Below is a small trained network, with its code and all its weights. Each question gives an input and a class and asks what happens when units are switched off, that is, made to give their printed mean instead of their output.

import numpy as np


def w(rows, s, z=0):
    codes = np.array(rows[::2]) - 128.0
    scale = np.full(codes.shape[1], s)
    scale[-1] = z or s
    return codes * scale


def f(y):
    return np.maximum(y, 0)


def log_softmax(a):
    a = a - a.max(-1, keepdims=True)
    return a - np.log(np.exp(a).sum(-1, keepdims=True))


def net(x, mask):
    res = np.array(x, float).reshape(1, 6) / 4 @ E
    y = f(res @ A[0][:, :-1].T + A[0][:, -1])
    res = res + np.where(mask, y, B[0][:, -1]) @ B[0][:, :-1]
    return log_softmax(res[-1] @ U[:, :-1].T + U[:, -1])


A, B = {}, {}
E = w([
[80,85,11,113],'x0',
[100,122,137,231],'x1',
[198,171,65,136],'x2',
[125,129,126,126],'x3',
[65,253,99,109],'x4',
[131,125,126,126],'x5',
],0.0066)
A[0] = w([
[106,172,112,106,80],'n1',
[119,150,119,99,66],'n2',
[138,130,107,247,104],'n3',
[183,158,83,147,84],'n4',
[162,125,124,98,141],'n5',
[206,162,182,143,74],'n6',
[149,135,119,65,88],'n7',
[140,147,160,125,75],'n8',
[145,125,134,54,83],'n9',
[182,128,129,56,101],'n10',
[154,148,145,137,167],'n11',
[144,104,43,148,104],'n12',
[101,120,189,116,78],'n13',
[103,195,121,140,72],'n14',
[200,155,86,161,120],'n15',
[187,51,132,134,68],'n16',
[207,156,98,143,54],'n17',
[120,110,133,120,255],'n18',
[67,79,78,109,80],'n19',
[190,71,126,140,55],'n20',
],0.016,0.0088)
B[0] = w([
[100,169,83,97,163],'n1',
[108,155,110,140,139],'n2',
[106,43,78,220,188],'n3',
[108,145,220,120,153],'n4',
[119,79,99,123,157],'n5',
[234,165,90,138,173],'n6',
[128,90,111,197,155],'n7',
[168,163,132,166,139],'n8',
[111,108,131,217,156],'n9',
[106,69,82,193,165],'n10',
[158,101,81,86,171],'n11',
[221,130,90,112,184],'n12',
[159,182,190,182,153],'n13',
[78,163,52,88,169],'n14',
[101,114,210,97,168],'n15',
[59,224,88,107,178],'n16',
[109,175,251,133,146],'n17',
[125,44,180,17,254],'n18',
[201,222,179,182,188],'n19',
[71,188,77,99,161],'n20',
],0.028,0.009)
U = w([
[162,110,81,72,254],'0',
[92,195,37,85,97],'1',
[254,160,78,112,48],'2',
[154,102,93,76,177],'3',
[111,78,84,181,70],'4',
[113,139,196,99,72],'5',
],0.0077,0.0086)

Each question gives the input, the list of numbers given to net, and the class t.
The units are the neurons (one row each of A and B). Each row of codes is followed by its name. A weight is (code - 128) times the scale printed after its matrix; where a second scale follows, it is the last column's (A, B and U).
mask holds one flag per neuron, in row order. A switched-off neuron (its flag False) gives its mean, the last column of its row in B, instead of its output. The means were averaged over made-up inputs and are rounded, as every weight is.
A unit's drop is (log p(t) with every unit on - log p(t) with that unit switched off) / (log p(t) with every unit on - log p(t) with every unit switched off).
The circuit of an input: a set's keep is (log p(t) with only the set's units on - log p(t) with every unit switched off) / (log p(t) with every unit on - log p(t) with every unit switched off). Starting from the 12 units with the biggest drops (on a tie, the unit counted first), units are removed one at a time, each time the one whose removal leaves the highest keep (on an exact tie, the one counted first), for as long as the keep stays at least 0.8.
units of the circuit, in order: the units of the circuit, biggest drop first
most important unit: the unit with the biggest drop
top k neurons: the k neurons with the biggest drops, biggest first
drop when u is switched off: that unit's drop, to one decimal
input [-2,2,-4,3,8,3], class 1: most important unit : n14
input [5,-6,-8,4,7,-3], class 5: top 2 neurons : n19, n16
input [6,7,5,1,3,6], class 4: top 4 neurons : n3, n6, n18, n11
input [1,-6,3,-2,-1,0], class 4: units of the circuit, in order : n10, n9
input [5,-7,-5,-3,5,1], class 4: units of the circuit, in order : n9, n7
input [6,-3,4,2,-4,5], class 2: top 2 neurons : n12, n19
input [1,-7,5,-2,-7,-6], class 1: top 3 neurons : n16, n20, n3
input [-7,5,8,0,-1,-6], class 5: top 2 neurons : n15, n17
input [0,-5,-8,3,8,-7], class 1: units of the circuit, in order : n14, n1
input [-3,-2,7,5,8,0], class 1: top 2 neurons : n14, n1
input [-5,8,7,-4,5,-6], class 4: top 2 neurons : n3, n18
input [0,-5,8,5,-4,-6], class 5: top 3 neurons : n17, n15, n4
input [0,2,-4,5,-5,2], class 1: top 2 neurons : n16, n20
input [-1,-2,-7,-5,7,2], class 1: units of the circuit, in order : n14
input [-6,3,8,3,2,1], class 5: top 2 neurons : n15, n17
input [0,-3,-8,-7,-7,-1], class 5: units of the circuit, in order : n13, n12
input [3,-7,4,0,8,4], class 1: top 2 neurons : n1, n14
input [-4,0,8,-4,-4,6], class 5: top 2 neurons : n17, n15
input [-8,1,-1,-8,7,3], class 2: top 3 neurons : n6, n16, n8
input [8,5,0,2,7,1], class 2: units of the circuit, in order : n19
input [-7,-6,8,-3,-1,0], class 5: drop when n9 is switched off : 0.1
input [-1,7,4,5,1,6], class 4: drop when n3 is switched off : 1.2
input [-4,8,0,2,-8,4], class 1: drop when n16 is switched off : 1.1
